Below are the code and all the weights of a small trained network. Each question names an input and a class and asks about switching units off, where a switched-off unit gives its printed mean instead of its output.

import numpy as np


def w(rows, s, z=0):
    codes = np.array(rows[::2]) - 128.0
    scale = np.full(codes.shape[1], s)
    scale[-1] = z or s
    return codes * scale


def f(y):
    return np.maximum(y, 0)


def log_softmax(a):
    a = a - a.max(-1, keepdims=True)
    return a - np.log(np.exp(a).sum(-1, keepdims=True))


def net(x, mask):
    res = np.array(x, float).reshape(1, 4) / 4 @ E
    y = f(res @ A[0][:, :-1].T + A[0][:, -1])
    res = res + np.where(mask, y, B[0][:, -1]) @ B[0][:, :-1]
    return log_softmax(res[-1] @ U[:, :-1].T + U[:, -1])


A, B = {}, {}
E = w([
[111,120,200,189,29,57,2,169,181],'x0',
[76,86,169,137,118,17,231,37,145],'x1',
[136,97,112,178,90,90,82,5,69],'x2',
[127,222,43,95,118,99,123,131,194],'x3',
],0.0083)
A[0] = w([
[88,131,109,137,101,100,170,119,115,55],'N1',
[161,203,115,164,70,128,111,27,35,110],'N2',
[169,134,106,155,117,157,125,139,113,57],'N3',
[94,65,121,89,133,124,73,148,97,46],'N4',
[106,139,149,85,147,137,149,167,128,201],'N5',
[115,165,190,121,145,140,139,152,130,167],'N6',
[159,165,99,92,230,149,163,86,46,79],'N7',
[144,132,88,101,176,165,165,109,84,63],'N8',
[155,135,108,118,205,148,81,170,130,37],'N9',
[130,120,83,134,154,158,134,117,171,92],'N10',
[248,165,131,119,107,206,77,132,90,59],'N11',
[117,179,122,125,140,190,75,118,82,72],'N12',
[135,137,148,95,139,88,196,153,169,219],'N13',
[107,143,141,167,60,130,59,138,140,168],'N14',
[107,86,125,96,148,68,163,98,147,47],'N15',
[115,114,78,55,130,161,112,116,108,113],'N16',
[101,74,133,114,123,153,116,164,94,7],'N17',
[143,107,88,157,112,108,98,104,109,128],'N18',
[143,139,123,107,105,159,116,127,100,72],'N19',
],0.011,0.0021)
B[0] = w([
[152,137,146,132,85,98,157,157,106,171],'N1',
[194,158,130,190,98,187,77,184,105,221],'N2',
[148,86,121,74,98,100,202,109,106,157],'N3',
[80,137,139,121,184,127,126,151,125,155],'N4',
[151,131,155,175,85,174,80,161,110,194],'N5',
[87,149,130,145,124,176,86,119,94,175],'N6',
[78,160,185,101,186,146,88,123,174,250],'N7',
[129,172,130,120,254,105,72,143,181,216],'N8',
[162,90,154,159,98,118,153,133,51,195],'N9',
[132,124,145,138,193,162,152,174,148,165],'N10',
[147,102,146,81,115,61,141,120,83,225],'N11',
[129,116,136,97,128,101,232,142,77,189],'N12',
[149,156,79,122,67,174,135,129,61,225],'N13',
[73,170,176,74,175,100,121,49,142,255],'N14',
[150,132,79,73,63,63,166,100,99,200],'N15',
[135,68,189,94,154,114,159,159,149,179],'N16',
[116,148,108,146,191,152,170,87,112,155],'N17',
[105,170,120,164,97,161,112,137,150,176],'N18',
[175,126,87,133,88,90,183,148,132,153],'N19',
],0.0079,0.0095)
U = w([
[97,135,146,85,189,70,135,65,241,163],'0',
[199,61,47,65,97,39,242,66,77,2],'1',
[183,170,61,202,87,253,133,115,88,243],'2',
],0.0066,0.0019)

Each question gives the input, the list of numbers given to net, and the class t.
The units are the neurons (one row each of A and B). Each row of codes is followed by its name. A weight is (code - 128) times the scale printed after its matrix; where a second scale follows, it is the last column's (A, B and U).
mask holds one flag per neuron, in row order. A switched-off neuron (its flag False) gives its mean, the last column of its row in B, instead of its output. The means were averaged over made-up inputs and are rounded, as every weight is.
A unit's drop is (log p(t) with every unit on - log p(t) with that unit switched off) / (log p(t) with every unit on - log p(t) with every unit switched off).
The circuit of an input: a set's keep is (log p(t) with only the set's units on - log p(t) with every unit switched off) / (log p(t) with every unit on - log p(t) with every unit switched off). Starting from the 12 units with the biggest drops (on a tie, the unit counted first), units are removed one at a time, each time the one whose removal leaves the highest keep (on an exact tie, the one counted first), for as long as the keep stays at least 0.8.
circuit, biggest first: the units of the circuit, biggest drop first
most important unit: the unit with the biggest drop
top k neurons: the k neurons with the biggest drops, biggest first
drop when u is switched off: that unit's drop, to one decimal
input [5,-7,-6,6], class 1: circuit, biggest first : N11, N9, N12
input [6,7,2,0], class 1: top neuron : N7
input [-5,-4,3,3], class 0: top 3 neurons : N7, N8, N13
input [-7,-8,-5,-6], class 1: top 4 neurons : N9, N11, N12, N3
input [5,-6,4,7], class 1: circuit, biggest first : N11, N12
input [5,-5,0,-3], class 0: top 3 neurons : N14, N13, N15
input [1,5,6,-4], class 2: top 2 neurons : N2, N11
input [6,-3,3,-5], class 0: top 2 neurons : N14, N13
input [6,2,8,-2], class 2: top 2 neurons : N2, N7
input [8,-7,7,1], class 0: top 3 neurons : N14, N13, N11
input [-1,-6,-2,0], class 1: drop when N11 is switched off : 0.1
input [0,2,7,-1], class 2: drop when N2 is switched off : 0.4
input [-6,-4,2,6], class 0: drop when N7 is switched off : 0.5
input [1,-8,-2,5], class 1: drop when N11 is switched off : 0.0
input [-3,-1,-8,7], class 2: most important unit : N13
